Below are the code and all the weights of a small trained network. Each question names an input and a target symbol and asks about switching units off, where a switched-off unit gives its printed mean instead of its output.

import numpy as np


def w(rows, s, z=0):
    codes = np.array(rows[::2]) - 128.0
    scale = np.full(codes.shape[1], s)
    scale[-1] = z or s
    return codes * scale


def f(y):
    return np.maximum(y, 0)


def softmax(a):
    e = np.exp(a - a.max(-1, keepdims=True))
    return e / e.sum(-1, keepdims=True)


def log_softmax(a):
    a = a - a.max(-1, keepdims=True)
    return a - np.log(np.exp(a).sum(-1, keepdims=True))


def net(x, mask):
    ids = ['εζηλξσψ'.index(c) for c in x.split()]
    T = len(ids)
    res = E[ids] + P[:T]
    q, k, v = (res @ M[0].T for M in (Q, K, V))
    z = softmax(np.where(np.tri(T) > 0, q @ k.T / 4**0.5, -1e9)) @ v
    res = res + np.where(mask[0], z, O[0][:, -1]) @ O[0][:, :-1]
    y = f(res @ A[0][:, :-1].T + A[0][:, -1])
    res = res + np.where(mask[1:13], y, B[0][:, -1]) @ B[0][:, :-1]
    return log_softmax(res[-1] @ U[:, :-1].T + U[:, -1])


Q, K, V, O, A, B = {}, {}, {}, {}, {}, {}
E = w([
[223,134,123,223,21,137],'ε',
[95,107,199,191,207,50],'ζ',
[233,161,54,209,120,242],'η',
[123,158,255,71,144,113],'λ',
[71,215,197,145,235,152],'ξ',
[111,166,174,49,58,177],'σ',
[75,217,165,217,210,6],'ψ',
],0.0099)
P = w([
[92,85,212,254,159,143],'0',
[94,62,182,191,148,157],'1',
[105,88,176,174,135,150],'2',
[113,112,169,163,118,125],'3',
[126,129,154,146,115,122],'4',
[142,143,136,128,119,119],'5',
[155,158,120,115,118,112],'6',
[168,163,94,102,126,107],'7',
[187,174,72,88,142,105],'8',
[199,172,59,77,142,96],'9',
[216,181,37,63,158,94],'10',
],0.0082)
Q[0] = w([
[98,195,83,193,55,118],'H1',
[171,114,66,144,69,109],'H1',
[9,31,96,68,136,54],'H1',
[31,177,107,56,96,166],'H1',
],0.015)
K[0] = w([
[57,143,32,107,109,118],'H1',
[167,129,49,79,109,91],'H1',
[118,4,124,207,113,141],'H1',
[59,132,160,163,50,211],'H1',
],0.016)
V[0] = w([
[181,165,154,149,230,81],'H1',
[2,83,77,157,131,70],'H1',
[104,102,208,48,157,149],'H1',
[166,63,162,163,55,5],'H1',
],0.012)
O[0] = w([
[94,220,165,121,78,106,253],'H1',
[151,181,74,77,135,188,42],'H1',
[238,138,166,103,138,41,203],'H1',
[29,129,9,118,165,73,142],'H1',
],0.011,0.0043)
A[0] = w([
[183,131,43,134,112,124,89],'N1',
[193,90,89,165,150,105,129],'N2',
[169,150,116,75,142,87,102],'N3',
[81,131,99,77,122,64,3],'N4',
[129,106,65,168,156,135,69],'N5',
[95,121,141,2,100,154,144],'N6',
[103,169,157,104,144,134,29],'N7',
[196,57,63,93,66,152,135],'N8',
[102,141,128,84,74,164,77],'N9',
[121,92,183,146,151,154,130],'N10',
[87,105,169,183,174,120,22],'N11',
[100,142,136,159,206,114,115],'N12',
],0.016,0.0049)
B[0] = w([
[28,209,96,92,181,86,169],'N1',
[192,125,168,203,236,140,222],'N2',
[106,76,84,95,141,216,255],'N3',
[195,47,189,70,99,209,209],'N4',
[182,76,110,100,23,47,164],'N5',
[98,169,173,221,199,28,178],'N6',
[144,13,85,104,127,132,223],'N7',
[146,83,64,1,36,213,199],'N8',
[198,179,22,175,201,161,155],'N9',
[50,128,90,112,128,71,217],'N10',
[220,191,56,178,208,218,183],'N11',
[120,162,174,176,164,40,222],'N12',
],0.013,0.0058)
U = w([
[99,151,157,159,255,53,177],'ε',
[103,119,86,43,136,124,253],'ζ',
[192,109,75,75,157,232,131],'η',
[178,199,152,141,115,177,96],'λ',
[163,211,65,83,172,149,71],'ξ',
[82,106,89,200,147,225,117],'σ',
[171,123,61,128,145,102,9],'ψ',
],0.0066,0.0055)

Each question gives the input, a string of symbols that net reads in full, and the target symbol t.
The units are the heads (4 rows each of Q, K, V and O) and the neurons (one row each of A and B). Each row of codes is followed by its name. A weight is (code - 128) times the scale printed after its matrix; where a second scale follows, it is the last column's (O, A, B and U).
mask holds one flag per unit, heads first, then neurons. A switched-off unit (its flag False) gives its mean, the last column of its rows in O or B, instead of its output. The means were averaged over made-up inputs and are rounded, as every weight is.
A unit's drop is (log p(t) with every unit on - log p(t) with that unit switched off) / (log p(t) with every unit on - log p(t) with every unit switched off).
The circuit of an input: a set's keep is (log p(t) with only the set's units on - log p(t) with every unit switched off) / (log p(t) with every unit on - log p(t) with every unit switched off). Starting from the 12 units with the biggest drops (on a tie, the unit counted first), units are removed one at a time, each time the one whose removal leaves the highest keep (on an exact tie, the one counted first), for as long as the keep stays at least 0.8.
units of the circuit, in order: the units of the circuit, biggest drop first
most important unit: the unit with the biggest drop
k most important neurons: the k neurons with the biggest drops, biggest first
drop when u is switched off: that unit's drop, to one decimal
input ψ ε λ σ ξ ψ ξ ε σ λ ξ, target η: units of the circuit, in order -> H1, N3
input ε ε ε λ ζ ζ ψ ε ε σ ζ, target η: most important unit -> N4
input ζ λ η, target ε: units of the circuit, in order -> N2, H1
input ξ η ξ ψ λ ξ, target η: 4 most important neurons -> N7, N12, N3, N6
input ζ ε ε ε, target ψ: units of the circuit, in order -> N5, H1, N11
input ξ ε ξ, target ζ: 2 most important neurons -> N7, N10
input λ ζ ψ ε, target ξ: units of the circuit, in order -> H1, N9
input ε ε σ η λ ξ λ η ζ ζ ε, target ζ: units of the circuit, in order -> H1, N5, N2
input ε ε σ λ λ σ ε η λ η, target ε: units of the circuit, in order -> N2, N1
input ψ λ λ σ λ ε ε, target ε: 4 most important neurons -> N2, N1, N3, N4
input ζ λ ξ ε σ λ ε ζ ζ, target η: 4 most important neurons -> N4, N3, N10, N6
input ζ σ ξ σ λ ζ, target ζ: units of the circuit, in order -> H1, N2
input η σ σ σ ξ η, target λ: 2 most important neurons -> N7, N3
input λ ξ σ λ ε ε ε ε, target ψ: 3 most important neurons -> N5, N11, N3
input λ λ ξ η ζ ε λ ε ψ λ, target η: units of the circuit, in order -> N3, H1
input ε η λ λ ε, target ε: units of the circuit, in order -> H1, N2
input σ λ ε ξ ε η, target λ: units of the circuit, in order -> H1, N3
input ψ ξ σ ζ ζ, target ζ: 4 most important neurons -> N4, N2, N7, N11
input η ε ψ ψ σ σ ε ε ε ζ ε, target ζ: 3 most important neurons -> N5, N2, N1
input ξ λ η ε η, target σ: most important neuron -> N12
input ζ ψ ε σ η η η ε, target σ: drop when H1 is switched off -> 1.2
input ψ ε η σ ε ε ε η ε σ ε, target η: drop when H1 is switched off -> 0.8
input ζ λ ψ ε η λ ψ, target ζ: drop when N2 is switched off -> 0.4
input ξ λ ε λ λ ξ ε, target λ: drop when N1 is switched off -> 0.0
